Each row has a name. After each piece below comes the name of the row it's from, unless a question asks for something else. Each question is about the rows just above it.

Columns, left to right: N L G D J C P
[4.082, 6.131, -1.211, -5.482, 3.514, -3.268, 2.052] : (136)
[4.342, 0.687, -3.214, -2.623, -5.195, -1.787, -2.716] : (135)
[0.687, 4.342, 0.687, -9.378, -4.613, 1.737, 0.687] : (82)
[1.807, 4.562, -3.214, -6.889, -4.506, -1.041, 0.498] : (53)
Which value appears more than once in (82)? => [0.687]
which: [4.082, 6.131, -1.211, -5.482, 3.514, -3.268, 2.052] => (136)
which: [0.687, 4.342] => (82)
[-3.214, -6.889, -4.506] is in which row? => (53)

Columns, left to right: Y Z W V Q
[-2.125, 3.067, 0.903, 3.813, 4.188] -> (122)
[-3.655, -2.170, 1.560, 2.337, -2.488] -> (105)
[-2.058, 4.429, -0.906, 5.852, 2.370] -> (143)
[-1.218, 0.402, -1.653, -4.541, 1.201] -> (185)
[1.747, -2.084, 0.736, 0.035, -0.739] -> (158)
[-3.650, 4.257, -1.579, 3.901, 3.004] -> (191)
[0.952, 1.976, 0.333, -0.297, 0.816] -> (87)
[1.832, -5.467, 3.068, -2.965, -3.054] -> (107)
[1.184, 5.729, -2.126, 6.928, 1.850] -> (81)
[-2.391, -3.305, 4.015, 0.737, -0.718] -> (190)
[3.892, -2.217, 1.266, -2.876, -4.108] -> (124)
What comes right after [3.068] in the named rows? => [-2.965]
The entry that follows [0.736]: => [0.035]
which: [-1.579, 3.901, 3.004] => (191)

Columns, left to right: H X M S T
[0.531, -1.684, -2.930, 0.816, 0.703] : (9)
[1.876, -0.146, 3.922, -1.064, 2.019] : (152)
[-4.310, -5.062, 1.430, 2.411, -0.685] : (28)
[-5.060, 1.430, -2.457, 2.050, -0.787] : (64)
[1.876, -0.146, 3.922, -2.285, 2.892] : (88)
[0.908, -4.419, -3.115, -5.172, -4.321] : (21)
[3.064, -1.385, -1.837, -0.175, 1.437] : (92)
[1.397, 5.297, 2.489, 1.608, 3.622] : (85)
[-0.629, -0.229, 2.870, 1.233, 1.797] : (175)
[0.815, 2.234, 0.181, -1.516, 2.060] : (204)
[1.113, 6.689, 0.533, 4.227, 5.498] : (171)
Which column holds [2.234, 6.689] top down? => X
which: [-5.062, 1.430] => (28)
The entry that follows [0.815]: => [2.234]

Columns, left to right: pul moto nunef Gasar Kibe Laruf Fenut ges sapav Borek
[0.389, -1.248, 0.803, 2.498, -3.050, -0.730, 2.994, 2.724, -3.677, -0.013]  (89)
[-0.260, 4.343, -1.374, 1.907, -2.405, -6.079, 1.878, 3.651, -3.414, -5.555]  (167)
[1.883, -0.546, 1.560, 2.593, -1.929, 5.970, 2.759, -3.494, 3.061, 5.616]  (54)
[-0.299, 5.836, -0.072, 1.649, -0.080, -0.346, 1.281, 0.876, 0.125, 2.567]  (113)
[-5.392, -1.231, -6.693, 2.570, -0.644, -6.832, 0.834, 0.767, 0.572, -6.676]  (26)
[6.222, -0.416, 4.840, -1.043, -1.480, 3.856, 0.291, -1.089, 0.585, 1.712]  (67)
[-1.248, 0.389, -0.366, 2.475, -0.689, 2.976, 2.205, -2.554, 1.316, 3.568]  (20)
which: [-1.248, 0.389] => (20)
Which column holds [-0.730, -6.079, 5.970, -0.346, -6.832, 3.856] top down? => Laruf

Columns, left to right: E U K B F
[6.400, 4.927, -0.139, 0.074, -0.833] = (8)
[3.764, 1.335, -3.566, 0.000, 3.766] = (91)
[4.470, 1.647, -3.282, -0.027, 3.354] = (50)
[-0.388, 0.000, -2.157, 0.000, 0.000] = (125)
[-4.242, -1.272, 1.536, 0.000, 3.973] = (177)
[2.100, -0.118, -1.987, -1.727, 2.802] = (72)
[-0.743, -0.240, -0.421, 0.784, -0.743] = (164)
[-1.134, 7.105, 5.116, -0.577, -1.802] = (121)
Where do [1.647, -3.282, -0.027, 3.354] appear? => (50)
The entry that follows [1.647]: => [-3.282]
Which column holds this, read top down? [4.470, -0.388] => E
Which value appears more than once in (164)? => [-0.743]
What comes right after [-4.242] in the named rows? => [-1.272]
Which value appears more than once in (125)? => [0.000]

